Below is a small trained network, with its code and all its weights. Each question gives an input and a target symbol and asks what happens when units are switched off, that is, made to give their printed mean instead of their output.

import numpy as np


def w(rows, s, z=0):
    codes = np.array(rows[::2]) - 128.0
    scale = np.full(codes.shape[1], s)
    scale[-1] = z or s
    return codes * scale


def f(y):
    return np.maximum(y, 0)


def softmax(a):
    e = np.exp(a - a.max(-1, keepdims=True))
    return e / e.sum(-1, keepdims=True)


def log_softmax(a):
    a = a - a.max(-1, keepdims=True)
    return a - np.log(np.exp(a).sum(-1, keepdims=True))


def net(x, mask):
    ids = ['ΛΞβδεηφ'.index(c) for c in x.split()]
    T = len(ids)
    res = E[ids] + P[:T]
    r = res
    for j in range(3):
        rows = slice(3 * j, 3 * j + 3)
        q, k, v = (r @ M[0][rows].T for M in (Q, K, V))
        z = softmax(np.where(np.tri(T) > 0, q @ k.T / 3**0.5, -1e9)) @ v
        o = O[0][rows]
        res = res + np.where(mask[j], z, o[:, -1]) @ o[:, :-1]
    y = f(res @ A[0][:, :-1].T + A[0][:, -1])
    res = res + np.where(mask[3:11], y, B[0][:, -1]) @ B[0][:, :-1]
    return log_softmax(res[-1] @ U[:, :-1].T + U[:, -1])


Q, K, V, O, A, B = {}, {}, {}, {}, {}, {}
E = w([
[223,14,81,120],'Λ',
[3,8,83,153],'Ξ',
[192,20,210,165],'β',
[171,163,140,254],'δ',
[127,111,141,16],'ε',
[174,165,189,81],'η',
[125,185,40,52],'φ',
],0.0099)
P = w([
[157,90,73,165],'0',
[206,171,108,217],'1',
[137,159,89,137],'2',
[115,171,109,111],'3',
[251,141,113,254],'4',
[43,130,108,114],'5',
[52,211,133,86],'6',
],0.0055)
Q[0] = w([
[108,150,54,172],'head 0',
[166,144,188,32],'head 0',
[122,107,161,132],'head 0',
[184,93,179,165],'head 1',
[7,80,154,215],'head 1',
[202,183,137,85],'head 1',
[199,137,153,95],'head 2',
[91,108,90,126],'head 2',
[103,140,78,52],'head 2',
],0.012)
K[0] = w([
[66,128,107,164],'head 0',
[165,66,159,3],'head 0',
[103,166,125,198],'head 0',
[172,180,173,134],'head 1',
[113,7,48,61],'head 1',
[129,150,123,202],'head 1',
[103,144,56,173],'head 2',
[158,158,143,60],'head 2',
[125,65,120,60],'head 2',
],0.013)
V[0] = w([
[47,69,167,94],'head 0',
[193,161,229,30],'head 0',
[59,106,81,169],'head 0',
[36,95,9,152],'head 1',
[129,38,141,94],'head 1',
[129,86,222,227],'head 1',
[180,97,108,2],'head 2',
[172,73,111,84],'head 2',
[148,220,85,189],'head 2',
],0.0097)
O[0] = w([
[136,132,226,4,4],'head 0',
[139,214,185,208,26],'head 0',
[136,51,112,30,120],'head 0',
[167,88,115,10,124],'head 1',
[244,62,244,67,169],'head 1',
[72,2,137,207,179],'head 1',
[195,244,148,195,193],'head 2',
[214,114,181,96,253],'head 2',
[112,71,12,125,151],'head 2',
],0.0072,0.0024)
A[0] = w([
[162,135,178,144,20],'neuron 0',
[28,198,156,170,162],'neuron 1',
[154,180,181,184,38],'neuron 2',
[216,56,109,171,105],'neuron 3',
[78,189,154,93,7],'neuron 4',
[137,117,132,192,3],'neuron 5',
[254,69,77,129,51],'neuron 6',
[123,131,79,159,27],'neuron 7',
],0.009,0.0049)
B[0] = w([
[140,44,181,119,156],'neuron 0',
[195,70,42,186,174],'neuron 1',
[170,43,166,64,186],'neuron 2',
[34,210,158,120,255],'neuron 3',
[3,62,90,187,135],'neuron 4',
[109,26,146,157,155],'neuron 5',
[29,219,115,135,246],'neuron 6',
[198,158,116,48,158],'neuron 7',
],0.0075)
U = w([
[42,218,205,166,212],'Λ',
[65,71,162,72,75],'Ξ',
[54,24,255,202,65],'β',
[59,49,61,196,124],'δ',
[209,121,191,122,254],'ε',
[226,14,125,193,161],'η',
[201,180,44,91,82],'φ',
],0.0059,0.0043)

Each question gives the input, a string of symbols that net reads in full, and the target symbol t.
The units are the heads (3 rows each of Q, K, V and O) and the neurons (one row each of A and B). Each row of codes is followed by its name. A weight is (code - 128) times the scale printed after its matrix; where a second scale follows, it is the last column's (O, A, B and U).
mask holds one flag per unit, heads first, then neurons. A switched-off unit (its flag False) gives its mean, the last column of its rows in O or B, instead of its output. The means were averaged over made-up inputs and are rounded, as every weight is.
A unit's drop is (log p(t) with every unit on - log p(t) with that unit switched off) / (log p(t) with every unit on - log p(t) with every unit switched off).
The circuit of an input: a set's keep is (log p(t) with only the set's units on - log p(t) with every unit switched off) / (log p(t) with every unit on - log p(t) with every unit switched off). Starting from all 11 units, units are removed one at a time, each time the one whose removal leaves the highest keep (on an exact tie, the one counted first), for as long as the keep stays at least 0.8.
units of the circuit, in order: the units of the circuit, biggest drop first
k most important neurons: the k neurons with the biggest drops, biggest first
which heads matter: for each layer, one digit per head in row order, 1 if its drop is at least 0.15 and else 0, layers parted by /
drop of u: that unit's drop, to one decimal
input β ε Λ δ η, target δ: which heads matter => 011
input Λ η Λ φ ε ε, target ε: 2 most important neurons => (neuron 6; neuron 3)
input Ξ Λ η ε β, target β: most important neuron => (neuron 5)
input δ ε Λ, target Λ: units of the circuit, in order => (neuron 3; neuron 6)
input δ φ δ δ φ, target δ: units of the circuit, in order => (head 1; head 2)
input Λ β δ, target δ: units of the circuit, in order => (head 2; head 0)
input η η η β, target η: which heads matter => 110
input Ξ β Λ ε β, target β: which heads matter => 010
input ε Λ δ, target δ: which heads matter => 101
input Ξ δ Λ φ φ, target δ: which heads matter => 010
input η δ δ Ξ Λ, target δ: which heads matter => 011
input Λ η Ξ Λ ε, target η: 4 most important neurons => (neuron 6; neuron 3; neuron 1; neuron 2)
input δ δ δ φ η, target δ: units of the circuit, in order => (head 2; head 1)
input η Λ Λ δ β Ξ, target Ξ: most important neuron => (neuron 1)
input Ξ Ξ Λ Λ, target Ξ: which heads matter => 110
input Λ Λ ε, target ε: 2 most important neurons => (neuron 3; neuron 6)
input δ η β ε, target η: 3 most important neurons => (neuron 1; neuron 3; neuron 6)
input ε η Λ δ η δ η, target η: drop of neuron 3 => 0.3
input Λ Λ φ φ φ, target φ: drop of head 1 => 0.8
input φ δ η ε ε, target δ: units of the circuit, in order => (head 1)
